Below is a small trained network, with its code and all its weights. Each question gives an input and a class and asks what happens when units are switched off, that is, made to give their printed mean instead of their output.

import numpy as np


def w(rows, s, z=0):
    codes = np.array(rows[::2]) - 128.0
    scale = np.full(codes.shape[1], s)
    scale[-1] = z or s
    return codes * scale


def f(y):
    return y / 2 * (1 + np.tanh(0.7978845608 * (y + 0.044715 * y**3)))


def log_softmax(a):
    a = a - a.max(-1, keepdims=True)
    return a - np.log(np.exp(a).sum(-1, keepdims=True))


def net(x, mask):
    res = np.array(x, float).reshape(1, 3) / 4 @ E
    y = f(res @ A[0][:, :-1].T + A[0][:, -1])
    res = res + np.where(mask, y, B[0][:, -1]) @ B[0][:, :-1]
    return log_softmax(res[-1] @ U[:, :-1].T + U[:, -1])


A, B = {}, {}
E = w([
[182,237,108],'x0',
[9,159,106],'x1',
[143,112,9],'x2',
],0.011)
A[0] = w([
[127,15,136,36],'N0',
[83,149,131,147],'N1',
[106,85,29,59],'N2',
[135,168,86,42],'N3',
[116,138,184,192],'N4',
[93,170,221,124],'N5',
[51,182,109,58],'N6',
[150,249,112,119],'N7',
[77,53,136,67],'N8',
[190,86,138,50],'N9',
[163,95,152,172],'N10',
[67,150,130,73],'N11',
[126,110,220,149],'N12',
[65,138,132,67],'N13',
[95,139,120,107],'N14',
[162,66,9,252],'N15',
[60,153,108,70],'N16',
[153,123,223,126],'N17',
[89,50,138,136],'N18',
[67,129,93,63],'N19',
],0.013,0.0039)
B[0] = w([
[168,225,213,213],'N0',
[194,24,90,161],'N1',
[99,188,106,201],'N2',
[111,195,161,144],'N3',
[64,148,20,179],'N4',
[89,197,37,209],'N5',
[219,132,120,180],'N6',
[60,221,248,217],'N7',
[131,230,200,209],'N8',
[254,148,93,163],'N9',
[136,147,62,166],'N10',
[215,120,112,165],'N11',
[92,177,48,202],'N12',
[215,150,127,167],'N13',
[165,101,135,143],'N14',
[50,196,71,254],'N15',
[188,117,111,172],'N16',
[115,158,89,198],'N17',
[88,214,201,218],'N18',
[184,157,99,170],'N19',
],0.0078,0.011)
U = w([
[102,177,241,106],'0',
[58,141,56,69],'1',
[249,132,115,162],'2',
[61,105,129,250],'3',
[137,64,148,73],'4',
[173,34,182,94],'5',
[155,85,180,77],'6',
[155,71,199,83],'7',
],0.018,0.014)

Each question gives the input, the list of numbers given to net, and the class t.
The units are the neurons (one row each of A and B). Each row of codes is followed by its name. A weight is (code - 128) times the scale printed after its matrix; where a second scale follows, it is the last column's (A, B and U).
mask holds one flag per neuron, in row order. A switched-off neuron (its flag False) gives its mean, the last column of its row in B, instead of its output. The means were averaged over made-up inputs and are rounded, as every weight is.
A unit's drop is (log p(t) with every unit on - log p(t) with that unit switched off) / (log p(t) with every unit on - log p(t) with every unit switched off).
The circuit of an input: a set's keep is (log p(t) with only the set's units on - log p(t) with every unit switched off) / (log p(t) with every unit on - log p(t) with every unit switched off). Starting from the 12 units with the biggest drops (on a tie, the unit counted first), units are removed one at a time, each time the one whose removal leaves the highest keep (on an exact tie, the one counted first), for as long as the keep stays at least 0.8.
circuit, biggest first: the units of the circuit, biggest drop first
top k neurons: the k neurons with the biggest drops, biggest first
drop of u: that unit's drop, to one decimal
input [-4,-5,-3], class 2: circuit, biggest first => [N7]
input [-5,-2,-7], class 1: top 3 neurons => [N12, N4, N5]
input [-5,6,-6], class 1: top 2 neurons => [N5, N4]
input [3,-2,-1], class 3: top 3 neurons => [N0, N8, N18]
input [3,-3,1], class 3: top 3 neurons => [N0, N8, N18]
input [3,-1,3], class 3: top 4 neurons => [N0, N8, N18, N5]
input [1,1,3], class 3: top 3 neurons => [N5, N12, N4]
input [-2,-8,-5], class 2: top 2 neurons => [N9, N15]
input [-8,8,6], class 0: top 2 neurons => [N18, N8]
input [-2,2,-3], class 3: top 2 neurons => [N15, N2]
input [1,2,3], class 3: top 3 neurons => [N5, N12, N4]
input [-5,-4,4], class 0: drop of N2 => 0.0
input [0,-5,8], class 1: drop of N15 => 1.0
input [-1,-5,7], class 1: circuit, biggest first => [N15]
input [-2,0,1], class 3: drop of N7 => 0.5
